After every row comes roughly how far along a hidden order it lies, from 0 to 12.
(in the rows, 128 means zero)
[156 145 163 162 109 126 138 158 148 175 107 127  50 150 158 211 172 148
 117 149  74  64 124 203 119 102 128  47 112  97  36 158 165 123 110 114
  94 164  80 122 107 165 112 106 129 125  74  93 229 112 165 147 126 119
  99 136 143 127 134 121 126 116 140 171  21 134  90 157 142 199 123 176
 135 178 136 102 101 147 125 111  93 144 105 109 168  92 241 114  35  87
 133 140 191 142 157 108 131 183 139 143 120 159 147 133 161 120 126 164
 145 117 170 135 116 144 119 255 133 121 204 123 106 146 154 132 136 139
 134 127 162  80 103 145 119 133 171 148 125 136 106 214 146 185 169 120
  74  52 144 116 119 149 146 100  99  64  46 160  79 128 127] : 11
[131 129 146 105 150 215 153 112 121  54 164 152 159 102 130 100 107  53
 130  86 177 131 146  35 138 144  95 166 153 161 188 100 103  91 158 158
 115  98 168 129 144 143 127 157 142 131  92 141  46 102 114 167 124 150
 149 122 132 144 124 128 111 125 107 123 174 112 158  28 158 111 143 107
 109 106 122 136 156 166 129 164 101 124 138 129  62 158  72 118 255 145
 128 128  67 143  83 142 121  51 153 129 143  98 155 128 137 135 146 145
  67 102  84 116 135  96 129  90 143 147  58 142 152 141 116 140 138 156
 132 120 125 134  78 149  81 137 138 117 132 125 151  73 134  74 106 167
 165 187 114 128 153 111 110 119 148 167 118 109 189  94 121] : 7
[ 83 122  95 102 163 130 140  99 104  97 135 170 197 170 122  91 108 105
 108 138 176 202 131 102 136 141 117 244 150  86 180  97 108  94 125 149
 120  74 129  70 141 102 154 143 129 150 150 164  87 125  93 127 125 159
 140 149 116  88 184 119 135 167 142  95 200 121 145  71 132 100 137 134
 109  98 135 143 149 149 119 148 130 165 154 104 109 163  41 138 193 150
 135 110  77  96 113 140 124  63 133 131 130 116 127 124 119 126 143 124
 136 119 126 110 118 126 137  33 120 132 116 140 144 108  86 135 121  88
 123 119 105 157  90 129 158 157 126 122 154 113 164  41  99  96  71 165
 163 169  65 123 125 124 101 169 159 150 149 104 183 108 158] : 3
[ 93 145 136 121 156 183 169 132 116 102 134 168 152 153 141 153 140  61
  94 128 159 138 141 116 131 124  93 203 153  68 117 142 127  75 127 160
  67  80 117  75 123 144 136 139 140 145  63 135 102  81 111 154 114 162
 121 146 130 100 192 119 126 158 145 125 133 116 124  57 165 149 145 166
 101 130 139 119 148 204 119 147  77 192 141  76  95 157 100 108 203 113
 141 122 101 115 113 130 118  61 173 145 136 118 172 128 156 128 149 183
 107  86 127 106 106 113 136 130 143 140 138 143 142 130 103 164 143 128
 135 103 136 103  27 166 107 167 188 130 157 119 164  84 115  99  92 158
 127 142  74 108 139 140 107 134 141 117  44 132 175  75 155] : 5
[142 135 156 135 112 172 132 143 133 123 126 111 102 105 143 133 137 118
 130 103  97  98 119 133 130 117 142  82 119 158 101 178 147 170 120 127
 127 154 124 115 121 140 122 124 124 122 126 118 226  97 152 124 120 121
 122 129 134 129 105 127 115 117 121 145  67 123 131 165 125 137 122 124
 122 131 139  98 125 108 131 110 134 102 111 111 134 114 186 101  90 135
 133 138 150 139 136 117 124 158 138 132 130 139 132 125 145 122 106 140
 123 145 112 145 141 138 106 184 134 118 139 114 114 134 171  31 132 156
 139 125 142 113 162 139 156 118 150 129 106 120 111 144 133 155 165 104
  96  91 146 137 136 139 144 106  99 126 109 161 112 126  97] : 7
[ 75 136 108 114 135 140 134 134 117 162 122 127 155 150  99  92 123 115
 126  96 148 168 111 140 132 127 147 128 112 110 113 151 135 195 116 138
 108 111 107  62 118 108 143 113 125 128 174 133 208 104 112 104 115 118
 127 137 113  97 161 142 126 160 141 105 141 126 140 180 101  87 129 119
 105  94 143 127 136 114 129  99 140 123 144  89 143 147 100 100 108 135
 137 124 121 109 134 121 122 156 151 127 139 113 115 117 122 131 100 144
 138 139 118 133 132 142 129 118 124 123 127 114 121 105 148 102 127 113
 134 110 123 135 160 151 178 133 146 122 126 110 148  76 108 106 146 106
 108 150 109 131 126 149 124  98 112 151 110 157 153 125 138] : 2
[159 112 106 146 113  38  87 118 132 145 118 112 121 140 125 133 121 198
 143 178 107 131 126 151 119 133 138 115 121 138 141  77 118 111 122  98
 176 152 131 196 134 109 126 125 118 122 171 128  59 180 127 111 139 125
 128 121 126 142  99 122 147 109 126 124 142 142 114 159 111 131 117 120
 159 144 109 145 112  89 130 136 167 116 120 174 155 106 126 174  41 129
 118 126 162 126 144 130 142 147  62 118 110 147 105 135 107 126 138  79
 166 141 161 130 128 134 134  99 111 115 141 132 129 124 109 146 113 103
 111 152 112 152 160  68 126 109  66 132 125 143 101 172 128 161 119 112
 149 111 145 132 110 110 130 139 140 115 195 100  88 162 132] : 12
[146 114 122 127 112 107 102 118 128 129 127 102 127 100 112 104 112 157
 148 134 115 126 120 104 125 137 142 100 116 178 156 109 120 147 139 108
 171 149 150 188 136 112 120 126 122 118 169 127  86 164 133 117 139 109
 140 110 128 155  78 134 130 104 110 125 150 135 132 150 107 102 119  95
 147 114 115 144 123  83 133 124 164  88 123 176 134 117 126 148 104 144
 115 132 131 138 124 133 137 152  91 115 123 131 102 130 103 131 122  81
 141 152 123 138 140 128 127 108 121 121 104 121 127 128 143 121 117 127
 121 147 115 152 183  91 124  99  73 123 116 137 113 149 135 139 134 112
 129 145 163 142 127 113 137 121 126 146 189 113 103 156 112] : 10
[ 90 146 144 103 132 231 153 141 124 107 144 122 153  87 109  85 122  58
 130  40 153 130 127  92 141 127 132 103 127 166 137 191 134 204 135 162
  91 117 141  53 121 126 129 127 135 127 131 130 231  65 126 135 105 125
 138 122 121 123 127 145 102 146 121 114 121 116 160 125 123  86 135 101
  89  86 149 112 156 129 135 107 121 101 134  89 104 149 119  67 194 149
 138 134 100 132 111 127 110 118 199 129 155  91 139 115 142 135  91 165
  79 136  60 132 146 121 121 146 143 137  76 112 126 131 171  76 141 158
 147  98 135 118 147 181 159 134 178 114 110 105 156  62 125  67 152 115
 107 168 127 139 151 149 129 115 104 171  95 170 170 103 104] : 1
[103 125 119 136 113 105 108 139 132 161 112 105 133 132 119 104 132 168
 128 129 101 137 109 176 126 120 158 112 111 122 103 151 146 201 103 110
 139 152 109 113 119 100 133 107 116 128 194 129 241 135 135  87 124 112
 117 134 118 106 129 129 131 140 136 120  94 135 116 220  97 113 113 127
 128 116 140 112 122  83 130  99 167 108 123 116 167 118 150 121  33 136
 133 124 160 116 154 118 130 186 102 126 122 141  99 122 121 121  95 111
 170 155 146 144 133 154 120 145 112 115 156 112 110 109 149  87 118 109
 130 128 125 142 188 116 201 121 120 130 116 119 117 131 121 158 152  76
 108  92 137 141 125 138 142 137 105 125 151 148  99 146 113] : 6
[132 111  97 134 149  92 127  98 123  66 131 147 178 147 153 125 114 140
 115 185 134 171 134 113 132 143 106 237 158  99 173  96 105  50 118 130
 153 106 141 140 148 108 148 151 123 147 139 160  51 153 108 130 135 161
 131 142 122 103 142  99 140 142 132 118 155 126 129  82 147 132 127 145
 139 127 119 127 138 134 119 172 146 151 133 149 115 145  70 163 149 134
 128 115  95 108 122 139 133  71  70 134 106 145 125 133 129 118 156 105
 154 138 142 114 120 126 121  47 111 126 127 146 145 114  76 136 116 108
 116 136 107 163  93 102 156 144  88 132 145 128 123  91 116 133  74 158
 172 123  76 127 117 106 107 156 167 128 155  80 157 126 138] : 9
[106 141 152 105 156 247 168 122 121  61 154 153 162 102 129 109 120  15
 126  55 156 134 136  55 142 133 106 170 152 148 152 173 119 133 143 172
  94  95 156  72 134 145 130 152 142 133  82 137 140  68 115 168 107 153
 144 127 127 128 139 132 104 142 117 124 140 106 160  51 155 108 142 113
  90 102 139 115 164 178 130 137  90 170 140  90  76 163  97  86 253 148
 136 129  80 140  91 134 112  71 203 137 150  94 147 122 146 134 123 174
  64 106  62 122 131 106 122 120 148 146  71 131 142 138 132 111 146 161
 142 101 133 115  82 182 112 144 184 116 129 111 161  56 130  61 122 153
 130 177 109 129 158 133 115 116 127 167  83 136 200  90 114] : 3
[ 90 135 110 116 163 125 151 114 110 117 126 179 159 193 139 134 132  98
 102 155 165 172 136 130 134 129  97 236 153  54 131 107 122  68 119 154
  94  79 115  70 131 123 152 139 135 154  96 147  98 111  97 136 122 161
 121 161 122  81 205 115 140 165 151 111 163 122 124  63 153 138 140 173
 111 127 136 136 143 186 112 156  97 202 148  79 111 151  66 126 184 115
 138 111  98 102 120 133 125  67 141 144 128 117 148 127 150 125 155 153
 134  94 154 100 103 124 139  77 128 133 153 146 143 116  80 164 132  95
 128 114 122 123  51 154 135 172 159 133 162 120 160  77 107 114  68 182
 148 137  60 107 119 134 100 162 155 121  89 109 169 101 170] : 5
[ 42 132  80 101 158 127 131 119 103 162 118 158 188 179 105  86 120 122
 107 129 175 213 119 143 134 132 133 192 125  55 134 115 129 154 111 146
 100  80 101  38 124  91 164 123 125 145 181 155 181 110  83  98 117 140
 126 162 107  68 213 131 138 183 155  88 188 125 139 141 110  87 134 131
  98  89 154 143 144 144 120 118 135 169 158  77 140 160  32 112 124 134
 141 113  97  89 134 129 120 110 142 131 137 109 119 116 116 128 112 131
 157 128 137 113 118 141 144  66 118 126 136 125 129  91 124 116 123  71
 134 107 108 147 131 150 178 158 155 125 151 108 165  29  93 102  92 141
 137 156  73 120 117 148 104 177 134 142 119 135 173 116 165] : 0
[ 96 125  84 126 153  38 121 112 109 163 111 156 141 220 126 152 138 174
 106 198 151 178 138 166 120 131 108 217 137  30 132  56 121  52 118 132
 118  87  89 126 129 119 148 122 132 143 124 136  45 156  96 118 140 147
 115 151 120  85 208 118 157 149 162 111 189 136  99 102 132 152 135 179
 138 145 121 169 117 203 110 154 116 222 148 126 157 138  83 168 107  97
 129 111 112  95 138 131 138 100 110 134 115 135 125 133 115 126 165 124
 178  96 193 100  94 136 154  70 115 124 183 148 145 109  61 207 117  69
 113 136 113 134  61 109 108 164 112 141 177 138 147 127 105 155  58 183
 159 123  74  96 101 129 102 171 162  89 127  92 133 126 193] : 9
[129 104  79 131 123  10  83 104 120 139 120 112 160 146 101  94 103 220
 139 186 134 177 124 132 120 144 142 151 124 131 176  61 110 126 129  99
 194 130 143 199 138  89 133 124 114 126 201 143  44 194 109  93 149 118
 137 114 112 135 113 131 159 116 128 103 190 145 130 172  93  91 116 107
 163 113 112 160 104  75 136 136 188 110 138 179 154 120  88 188  64 136
 115 117 129 110 143 139 144 113  49 111 109 135  79 131  86 129 134  58
 178 154 161 123 130 131 142  50 105 117 114 129 132 107  97 156 101  75
 104 153  95 181 185  45 148 107  44 123 133 139 117 142 115 149  96  82
 172 149 139 136 106 107 125 155 151 134 239  85 106 172 143] : 10
